Below is a small trained network, with its code and all its weights. Each question gives an input and a class and asks what happens when units are switched off, that is, made to give their printed mean instead of their output.

import numpy as np


def w(rows, s, z=0):
    codes = np.array(rows[::2]) - 128.0
    scale = np.full(codes.shape[1], s)
    scale[-1] = z or s
    return codes * scale


def norm(h):
    return h / np.sqrt((h * h).mean(-1, keepdims=True) + 1e-5)


def f(y):
    return np.maximum(y, 0)


def log_softmax(a):
    a = a - a.max(-1, keepdims=True)
    return a - np.log(np.exp(a).sum(-1, keepdims=True))


def net(x, mask):
    res = np.array(x, float).reshape(1, 4) / 4 @ E
    u = 0
    for l in range(2):
        y = f(norm(res) @ A[l][:, :-1].T + A[l][:, -1])
        res = res + np.where(mask[u : u + 3], y, B[l][:, -1]) @ B[l][:, :-1]
        u += 3
    return log_softmax(norm(res)[-1] @ U[:, :-1].T + U[:, -1])


A, B = {}, {}
E = w([
[254,151,133,144,152,46,197,127,132,108],'x0',
[116,80,68,131,176,101,57,184,33,51],'x1',
[194,75,239,62,164,136,89,187,146,107],'x2',
[131,114,144,152,81,143,170,177,84,137],'x3',
],0.009)
A[0] = w([
[96,177,250,41,60,148,149,108,183,149,30],'L0N0',
[60,86,155,92,105,234,60,168,173,173,40],'L0N1',
[201,70,254,81,160,205,85,159,148,111,2],'L0N2',
],0.0082,0.0067)
B[0] = w([
[165,192,86,158,61,217,73,195,159,70,223],'L0N0',
[159,9,179,192,232,116,147,108,99,108,244],'L0N1',
[98,212,130,51,107,56,138,42,11,205,255],'L0N2',
],0.013,0.0058)
A[1] = w([
[165,168,186,154,107,157,127,136,200,132,9],'L1N0',
[249,111,155,107,114,61,147,121,143,113,3],'L1N1',
[117,88,116,46,139,82,83,199,97,62,91],'L1N2',
],0.012,0.0033)
B[1] = w([
[172,140,120,63,141,165,176,194,193,102,193],'L1N0',
[75,8,199,152,145,155,74,114,116,123,229],'L1N1',
[194,203,96,80,100,156,168,185,198,144,254],'L1N2',
],0.015,0.0066)
U = w([
[176,191,110,90,114,154,111,200,183,120,136],'0',
[105,6,183,149,159,125,94,122,121,112,1],'1',
[82,200,141,96,84,73,129,70,77,176,230],'2',
],0.015,0.0029)

Each question gives the input, the list of numbers given to net, and the class t.
The units are the neurons (one row each of A and B). Each row of codes is followed by its name. A weight is (code - 128) times the scale printed after its matrix; where a second scale follows, it is the last column's (A, B and U).
mask holds one flag per neuron, layer by layer. A switched-off neuron (its flag False) gives its mean, the last column of its row in B, instead of its output. The means were averaged over made-up inputs and are rounded, as every weight is.
A unit's drop is (log p(t) with every unit on - log p(t) with that unit switched off) / (log p(t) with every unit on - log p(t) with every unit switched off).
The circuit of an input: a set's keep is (log p(t) with only the set's units on - log p(t) with every unit switched off) / (log p(t) with every unit on - log p(t) with every unit switched off). Starting from all 6 units, units are removed one at a time, each time the one whose removal leaves the highest keep (on an exact tie, the one counted first), for as long as the keep stays at least 0.8.
units of the circuit, in order: the units of the circuit, biggest drop first
unit that matters most: the unit with the biggest drop
top k neurons: the k neurons with the biggest drops, biggest first
k most important neurons of layer l: the k neurons of layer l with the biggest drops, biggest first
drop of u: that unit's drop, to one decimal
input [-8,-8,-3,6], class 0: unit that matters most -> L0N0
input [-3,-2,0,1], class 1: top 2 neurons -> L0N1, L1N2
input [8,2,-8,3], class 1: 2 most important neurons of layer 0 -> L0N2, L0N0
input [-8,-4,-7,1], class 1: units of the circuit, in order -> L0N2, L0N1
input [0,1,-4,2], class 2: units of the circuit, in order -> L0N1, L1N2
input [-1,4,5,8], class 2: top 3 neurons -> L0N2, L0N0, L1N0
input [6,-5,2,2], class 1: top 2 neurons -> L1N1, L1N2
input [0,-2,-3,-5], class 2: top 3 neurons -> L0N0, L1N2, L1N1
input [5,3,3,-6], class 1: top 2 neurons -> L1N1, L0N0
input [4,-2,7,6], class 2: 2 most important neurons of layer 0 -> L0N2, L0N1
input [5,-2,6,-5], class 2: top 2 neurons -> L0N2, L0N1
input [1,-8,-7,1], class 0: top 2 neurons -> L0N2, L1N0
input [7,-4,-7,3], class 1: units of the circuit, in order -> L0N2, L1N1
input [-2,-6,8,-8], class 2: units of the circuit, in order -> L0N2
input [-5,7,-3,-1], class 0: top 2 neurons -> L1N2, L0N2
input [-6,6,-4,2], class 0: top 3 neurons -> L0N2, L1N1, L1N2
input [-4,-7,-6,-2], class 0: top 2 neurons -> L0N2, L1N0
input [-7,7,4,7], class 0: 2 most important neurons of layer 1 -> L1N2, L1N1
input [7,-4,-6,7], class 1: 2 most important neurons of layer 0 -> L0N2, L0N0
input [-4,6,1,4], class 0: most important neuron of layer 1 -> L1N2
input [0,-2,8,2], class 2: drop of L0N2 -> 1.6
input [-2,-1,6,5], class 2: drop of L0N2 -> 1.5
input [-5,-2,6,8], class 2: drop of L0N2 -> 2.0
input [-2,-1,8,4], class 2: drop of L1N1 -> 0.0
